Below is a small trained network, with its code and all its weights. Each question gives an input and a class and asks what happens when units are switched off, that is, made to give their printed mean instead of their output.

import numpy as np


def w(rows, s, z=0):
    codes = np.array(rows[::2]) - 128.0
    scale = np.full(codes.shape[1], s)
    scale[-1] = z or s
    return codes * scale


def norm(h):
    return h / np.sqrt((h * h).mean(-1, keepdims=True) + 1e-5)


def f(y):
    return y / 2 * (1 + np.tanh(0.7978845608 * (y + 0.044715 * y**3)))


def log_softmax(a):
    a = a - a.max(-1, keepdims=True)
    return a - np.log(np.exp(a).sum(-1, keepdims=True))


def net(x, mask):
    res = np.array(x, float).reshape(1, 3) / 4 @ E
    u = 0
    for l in range(3):
        y = f(norm(res) @ A[l][:, :-1].T + A[l][:, -1])
        res = res + np.where(mask[u : u + 9], y, B[l][:, -1]) @ B[l][:, :-1]
        u += 9
    return log_softmax(norm(res)[-1] @ U[:, :-1].T + U[:, -1])


A, B = {}, {}
E = w([
[145,135,169,9,147,193],'x0',
[209,79,57,82,135,139],'x1',
[169,56,194,128,77,59],'x2',
],0.014)
A[0] = w([
[112,169,171,8,184,183,31],'0.n0',
[124,133,210,88,164,166,36],'0.n1',
[102,179,76,93,134,177,171],'0.n2',
[216,112,48,98,112,128,162],'0.n3',
[187,162,81,95,155,129,2],'0.n4',
[132,122,50,126,142,157,35],'0.n5',
[164,83,69,156,131,128,3],'0.n6',
[194,99,150,163,77,111,11],'0.n7',
[177,105,228,88,152,108,16],'0.n8',
],0.013,0.0067)
B[0] = w([
[164,98,234,145,217,109,209],'0.n0',
[210,217,160,138,64,70,160],'0.n1',
[156,126,170,206,127,176,212],'0.n2',
[195,98,58,92,158,117,255],'0.n3',
[174,151,86,106,111,181,144],'0.n4',
[204,155,75,128,66,108,160],'0.n5',
[116,161,122,125,168,33,161],'0.n6',
[84,103,150,139,193,125,169],'0.n7',
[63,120,102,102,6,129,166],'0.n8',
],0.011,0.0087)
A[1] = w([
[122,47,134,181,89,78,76],'1.n0',
[80,188,201,69,132,159,86],'1.n1',
[215,171,11,104,111,114,64],'1.n2',
[121,61,145,53,147,70,2],'1.n3',
[74,116,214,202,72,176,169],'1.n4',
[88,56,146,133,49,124,81],'1.n5',
[66,219,23,121,140,113,122],'1.n6',
[172,187,151,147,206,93,66],'1.n7',
[142,153,177,2,91,206,237],'1.n8',
],0.013,0.0061)
B[1] = w([
[180,136,171,97,176,148,201],'1.n0',
[101,114,146,247,99,108,169],'1.n1',
[125,158,254,184,82,136,242],'1.n2',
[65,95,51,142,141,105,157],'1.n3',
[94,232,98,60,137,62,255],'1.n4',
[161,146,181,171,159,145,169],'1.n5',
[161,162,52,188,74,190,167],'1.n6',
[80,121,103,166,180,190,165],'1.n7',
[74,60,131,112,66,181,205],'1.n8',
],0.013,0.009)
A[2] = w([
[103,98,160,76,44,112,58],'2.n0',
[138,135,91,120,151,94,138],'2.n1',
[163,42,131,130,151,146,115],'2.n2',
[114,165,139,153,128,78,94],'2.n3',
[178,77,96,102,162,98,38],'2.n4',
[76,117,136,88,136,68,127],'2.n5',
[102,172,4,88,141,134,2],'2.n6',
[166,119,139,131,142,113,49],'2.n7',
[89,121,147,163,165,129,78],'2.n8',
],0.021,0.0068)
B[2] = w([
[116,168,26,151,33,61,209],'2.n0',
[147,229,131,126,172,110,173],'2.n1',
[85,77,37,83,200,140,254],'2.n2',
[152,37,96,34,135,198,253],'2.n3',
[11,183,161,215,125,89,212],'2.n4',
[253,99,174,165,160,136,212],'2.n5',
[37,203,5,59,119,128,166],'2.n6',
[41,161,148,145,157,160,165],'2.n7',
[106,136,179,132,64,142,164],'2.n8',
],0.012,0.0071)
U = w([
[84,211,36,75,123,145,169],'0',
[209,155,103,227,89,149,187],'1',
[68,163,245,141,138,191,133],'2',
[171,38,101,84,203,246,27],'3',
[209,148,188,48,192,70,177],'4',
[87,93,100,179,233,59,3],'5',
[123,141,162,125,2,49,196],'6',
[82,16,30,58,76,123,116],'7',
],0.027,0.0019)

Each question gives the input, the list of numbers given to net, and the class t.
The units are the neurons (one row each of A and B). Each row of codes is followed by its name. A weight is (code - 128) times the scale printed after its matrix; where a second scale follows, it is the last column's (A, B and U).
mask holds one flag per neuron, layer by layer. A switched-off neuron (its flag False) gives its mean, the last column of its row in B, instead of its output. The means were averaged over made-up inputs and are rounded, as every weight is.
A unit's drop is (log p(t) with every unit on - log p(t) with that unit switched off) / (log p(t) with every unit on - log p(t) with every unit switched off).
The circuit of an input: a set's keep is (log p(t) with only the set's units on - log p(t) with every unit switched off) / (log p(t) with every unit on - log p(t) with every unit switched off). Starting from the 12 units with the biggest drops (on a tie, the unit counted first), units are removed one at a time, each time the one whose removal leaves the highest keep (on an exact tie, the one counted first), for as long as the keep stays at least 0.8.
circuit, biggest first: the units of the circuit, biggest drop first
k most important neurons: the k neurons with the biggest drops, biggest first
top k neurons in layer l: the k neurons of layer l with the biggest drops, biggest first
drop when u is switched off: that unit's drop, to one decimal
input [-3,8,-3], class 1: circuit, biggest first : [1.n2]
input [-1,4,0], class 1: 3 most important neurons : [1.n2; 0.n0; 1.n4]
input [-8,-8,1], class 4: 2 most important neurons : [1.n4; 2.n5]
input [-3,0,-1], class 0: top 3 neurons in layer 0 : [0.n3; 0.n5; 0.n4]
input [0,-3,1], class 4: 3 most important neurons : [0.n3; 1.n4; 2.n5]
input [1,7,2], class 7: 2 most important neurons : [1.n4; 2.n2]
input [0,8,1], class 5: top 3 neurons in layer 2 : [2.n4; 2.n2; 2.n3]
input [7,-1,1], class 6: 2 most important neurons : [0.n8; 1.n8]
input [-2,3,1], class 5: 3 most important neurons : [1.n4; 0.n3; 1.n2]
input [7,0,-5], class 2: top 2 neurons in layer 2 : [2.n3; 2.n8]
input [1,6,-6], class 3: 3 most important neurons : [1.n4; 0.n1; 0.n0]
input [1,-5,4], class 6: 2 most important neurons : [0.n8; 2.n0]
input [7,1,2], class 7: top 2 neurons in layer 1 : [1.n2; 1.n4]
input [-4,4,-6], class 1: most important neuron : [1.n2]
input [-6,4,-7], class 1: drop when 1.n2 is switched off : 0.2
input [-3,1,-8], class 1: drop when 0.n5 is switched off : 0.7
